Here is a tiny trained network, its code and every weight. The questions are about switching its units off for an input and a class, where a switched-off unit gives its printed mean instead of its output.

import numpy as np


def w(rows, s, z=0):
    codes = np.array(rows[::2]) - 128.0
    scale = np.full(codes.shape[1], s)
    scale[-1] = z or s
    return codes * scale


def f(y):
    return np.maximum(y, 0)


def log_softmax(a):
    a = a - a.max(-1, keepdims=True)
    return a - np.log(np.exp(a).sum(-1, keepdims=True))


def net(x, mask):
    res = np.array(x, float).reshape(1, 6) / 4 @ E
    y = f(res @ A[0][:, :-1].T + A[0][:, -1])
    res = res + np.where(mask, y, B[0][:, -1]) @ B[0][:, :-1]
    return log_softmax(res[-1] @ U[:, :-1].T + U[:, -1])


A, B = {}, {}
E = w([
[129,126,123,103,125,145,127,125],'x0',
[128,127,127,135,128,125,128,131],'x1',
[53,248,98,156,66,166,139,134],'x2',
[120,127,126,133,140,124,128,125],'x3',
[127,139,137,133,141,119,125,126],'x4',
[79,74,209,169,127,213,124,124],'x5',
],0.015)
A[0] = w([
[118,126,165,110,109,130,134,96,48],'neuron 1',
[72,176,118,144,77,127,116,115,155],'neuron 2',
[117,146,101,143,126,148,143,84,106],'neuron 3',
[92,136,139,102,159,107,129,146,4],'neuron 4',
[141,145,102,108,135,116,125,127,27],'neuron 5',
[89,188,125,139,95,143,109,108,155],'neuron 6',
[78,113,248,158,126,204,130,127,65],'neuron 7',
[132,151,83,102,122,80,120,127,59],'neuron 8',
[162,182,29,95,123,59,143,132,73],'neuron 9',
[83,119,113,116,156,120,98,143,74],'neuron 10',
[84,99,162,152,135,189,141,139,74],'neuron 11',
[92,175,130,87,100,150,103,148,86],'neuron 12',
[214,41,171,105,172,105,131,127,174],'neuron 13',
[68,220,96,160,87,170,170,150,173],'neuron 14',
[143,155,85,111,133,95,114,118,12],'neuron 15',
[83,113,198,144,116,164,113,117,77],'neuron 16',
],0.013,0.0034)
B[0] = w([
[146,133,116,138,124,113,133,130,138],'neuron 1',
[99,88,162,81,167,87,63,130,206],'neuron 2',
[149,97,108,104,144,82,110,164,154],'neuron 3',
[120,121,123,129,130,150,113,149,128],'neuron 4',
[170,139,132,144,156,129,137,89,148],'neuron 5',
[88,97,182,82,193,91,119,126,201],'neuron 6',
[216,164,68,186,71,212,182,157,231],'neuron 7',
[161,140,97,166,71,192,155,159,173],'neuron 8',
[185,196,58,253,56,209,193,146,223],'neuron 9',
[97,138,119,129,129,142,142,107,129],'neuron 10',
[176,187,62,192,114,162,142,146,189],'neuron 11',
[118,94,156,120,140,105,128,96,176],'neuron 12',
[2,60,195,67,197,55,59,94,231],'neuron 13',
[25,36,177,53,176,71,79,99,254],'neuron 14',
[173,155,109,141,119,123,138,145,164],'neuron 15',
[174,164,86,156,63,172,173,116,190],'neuron 16',
],0.009,0.021)
U = w([
[22,51,215,28,177,14,57,129,254],'0',
[254,242,20,195,70,175,168,146,2],'1',
],0.0083,0.0017)

Each question gives the input, the list of numbers given to net, and the class t.
The units are the neurons (one row each of A and B). Each row of codes is followed by its name. A weight is (code - 128) times the scale printed after its matrix; where a second scale follows, it is the last column's (A, B and U).
mask holds one flag per neuron, in row order. A switched-off neuron (its flag False) gives its mean, the last column of its row in B, instead of its output. The means were averaged over made-up inputs and are rounded, as every weight is.
A unit's drop is (log p(t) with every unit on - log p(t) with that unit switched off) / (log p(t) with every unit on - log p(t) with every unit switched off).
unit that matters most: the unit with the biggest drop
top k neurons: the k neurons with the biggest drops, biggest first
drop when u is switched off: that unit's drop, to one decimal
input [-1,8,6,-1,1,-6], class 0: top 4 neurons : neuron 14; neuron 7; neuron 2; neuron 6
input [-2,1,-4,-1,6,5], class 1: unit that matters most : neuron 14
input [3,5,3,0,7,4], class 1: top 2 neurons : neuron 13; neuron 7
input [3,0,3,-2,0,4], class 1: top 4 neurons : neuron 13; neuron 7; neuron 11; neuron 16
input [7,-8,-4,5,3,-5], class 1: top 4 neurons : neuron 14; neuron 9; neuron 2; neuron 6
input [-7,6,6,1,1,-6], class 0: top 4 neurons : neuron 14; neuron 7; neuron 2; neuron 6
input [4,-6,7,-1,-2,-7], class 0: top 2 neurons : neuron 14; neuron 7
input [6,6,7,4,-7,-7], class 0: top 3 neurons : neuron 14; neuron 7; neuron 2
input [2,-8,-4,7,6,6], class 1: top 2 neurons : neuron 7; neuron 14
input [-6,3,-4,-6,-2,6], class 1: drop when neuron 7 is switched off : 0.3
